Below are the code and all the weights of a small trained network. Each question names an input and a target symbol and asks about switching units off, where a switched-off unit gives its printed mean instead of its output.

import numpy as np


def w(rows, s, z=0):
    codes = np.array(rows[::2]) - 128.0
    scale = np.full(codes.shape[1], s)
    scale[-1] = z or s
    return codes * scale


def norm(h):
    return h / np.sqrt((h * h).mean(-1, keepdims=True) + 1e-5)


def f(y):
    return np.maximum(y, 0)


def softmax(a):
    e = np.exp(a - a.max(-1, keepdims=True))
    return e / e.sum(-1, keepdims=True)


def log_softmax(a):
    a = a - a.max(-1, keepdims=True)
    return a - np.log(np.exp(a).sum(-1, keepdims=True))


def net(x, mask):
    ids = ['γδζθλπφψ'.index(c) for c in x.split()]
    T = len(ids)
    res = E[ids] + P[:T]
    r = norm(res)
    for j in range(2):
        rows = slice(2 * j, 2 * j + 2)
        q, k, v = (r @ M[0][rows].T for M in (Q, K, V))
        z = softmax(np.where(np.tri(T) > 0, q @ k.T / 2**0.5, -1e9)) @ v
        o = O[0][rows]
        res = res + np.where(mask[j], z, o[:, -1]) @ o[:, :-1]
    y = f(norm(res) @ A[0][:, :-1].T + A[0][:, -1])
    res = res + np.where(mask[2:18], y, B[0][:, -1]) @ B[0][:, :-1]
    return log_softmax(norm(res)[-1] @ U[:, :-1].T + U[:, -1])


Q, K, V, O, A, B = {}, {}, {}, {}, {}, {}
E = w([
[94,166,86,122,212],'γ',
[112,202,93,137,117],'δ',
[61,165,119,122,200],'ζ',
[173,182,90,54,84],'θ',
[87,246,71,121,247],'λ',
[90,191,122,65,144],'π',
[114,170,24,194,197],'φ',
[100,59,117,119,74],'ψ',
],0.015)
P = w([
[67,141,12,18,78],'0',
[111,121,188,67,159],'1',
[119,55,67,2,79],'2',
[88,198,87,161,97],'3',
[165,106,220,102,173],'4',
[90,76,82,78,201],'5',
],0.0095)
Q[0] = w([
[143,91,215,203,119],'h0',
[130,197,156,201,82],'h0',
[53,201,5,92,123],'h1',
[155,145,82,9,206],'h1',
],0.018)
K[0] = w([
[3,160,78,87,55],'h0',
[79,76,16,100,97],'h0',
[228,70,179,212,86],'h1',
[208,141,210,164,243],'h1',
],0.015)
V[0] = w([
[221,78,83,104,197],'h0',
[105,110,4,135,142],'h0',
[168,200,67,128,101],'h1',
[83,19,120,94,99],'h1',
],0.015)
O[0] = w([
[163,211,2,9,18,231],'h0',
[187,92,109,229,63,235],'h0',
[44,113,208,114,40,254],'h1',
[223,162,81,52,159,67],'h1',
],0.01,0.0031)
A[0] = w([
[91,165,47,153,95,116],'n0',
[198,182,195,148,172,217],'n1',
[98,188,160,154,147,107],'n2',
[147,165,128,172,163,201],'n3',
[134,105,231,175,131,93],'n4',
[138,5,125,108,129,154],'n5',
[181,132,21,121,80,206],'n6',
[188,211,126,134,173,230],'n7',
[158,65,107,174,117,117],'n8',
[186,133,147,156,158,248],'n9',
[52,131,134,118,117,253],'n10',
[149,171,255,82,137,12],'n11',
[112,140,203,108,196,96],'n12',
[96,113,116,15,167,211],'n13',
[87,144,117,172,153,158],'n14',
[156,107,100,187,182,155],'n15',
],0.014,0.003)
B[0] = w([
[52,55,141,165,144,215],'n0',
[3,153,132,78,87,148],'n1',
[149,97,108,78,101,150],'n2',
[164,142,102,141,130,150],'n3',
[138,27,167,55,188,147],'n4',
[40,219,154,166,136,152],'n5',
[153,144,96,92,173,243],'n6',
[102,208,208,129,161,181],'n7',
[205,134,152,87,148,152],'n8',
[97,186,159,80,136,148],'n9',
[164,209,137,93,149,223],'n10',
[115,177,63,133,229,154],'n11',
[94,102,37,169,88,158],'n12',
[188,44,165,189,99,255],'n13',
[155,154,125,133,65,160],'n14',
[177,153,173,183,121,153],'n15',
],0.019,0.011)
U = w([
[116,46,54,117,178,165],'γ',
[121,28,197,112,36,132],'δ',
[173,141,205,245,131,40],'ζ',
[54,151,67,56,35,110],'θ',
[38,195,164,185,74,100],'λ',
[32,140,208,82,150,125],'π',
[153,109,88,236,51,254],'φ',
[154,210,128,83,190,117],'ψ',
],0.012,0.0031)

Each question gives the input, a string of symbols that net reads in full, and the target symbol t.
The units are the heads (2 rows each of Q, K, V and O) and the neurons (one row each of A and B). Each row of codes is followed by its name. A weight is (code - 128) times the scale printed after its matrix; where a second scale follows, it is the last column's (O, A, B and U).
mask holds one flag per unit, heads first, then neurons. A switched-off unit (its flag False) gives its mean, the last column of its rows in O or B, instead of its output. The means were averaged over made-up inputs and are rounded, as every weight is.
A unit's drop is (log p(t) with every unit on - log p(t) with that unit switched off) / (log p(t) with every unit on - log p(t) with every unit switched off).
The circuit of an input: a set's keep is (log p(t) with only the set's units on - log p(t) with every unit switched off) / (log p(t) with every unit on - log p(t) with every unit switched off). Starting from the 12 units with the biggest drops (on a tie, the unit counted first), units are removed one at a time, each time the one whose removal leaves the highest keep (on an exact tie, the one counted first), for as long as the keep stays at least 0.8.
units of the circuit, in order: the units of the circuit, biggest drop first
top k neurons: the k neurons with the biggest drops, biggest first
which heads matter: for each layer, one digit per head in row order, 1 if its drop is at least 0.15 and else 0, layers parted by /
input λ δ θ δ, target θ: units of the circuit, in order => (n13, h1, h0)
input δ θ γ, target δ: units of the circuit, in order => (n13)
input δ θ φ φ π, target γ: top 2 neurons => (n12, n11)
input δ δ γ, target π: units of the circuit, in order => (n13, h1)
input ζ θ δ, target δ: units of the circuit, in order => (h0, n13)
input ψ ζ θ, target ζ: which heads matter => 10
input θ θ γ γ, target θ: which heads matter => 01
input φ ψ θ θ θ φ, target δ: which heads matter => 11
input θ φ π, target θ: units of the circuit, in order => (n13, h0)
input γ φ ζ, target θ: units of the circuit, in order => (n13, h0)
input ψ δ ψ, target π: which heads matter => 10
input θ π ψ ψ ζ, target λ: which heads matter => 01
input ψ π θ, target φ: top 3 neurons => (n13, n12, n7)
input θ λ φ ψ ζ ζ, target ζ: units of the circuit, in order => (h1, n15)
input λ π ψ, target φ: units of the circuit, in order => (h1, n13, n4)
input γ λ π γ φ γ, target θ: units of the circuit, in order => (h0)
input ψ ζ λ θ θ ζ, target δ: which heads matter => 10
input ψ θ ζ ζ γ ζ, target γ: which heads matter => 11
input θ θ θ ψ ψ φ, target ψ: units of the circuit, in order => (h1, n7)
input γ γ θ, target γ: units of the circuit, in order => (n6, h1, n10)
input λ ψ ζ θ λ ψ, target λ: which heads matter => 00
input δ θ λ π φ, target φ: units of the circuit, in order => (h0)
input θ γ ζ ψ, target ψ: which heads matter => 01
input φ θ θ, target δ: which heads matter => 11
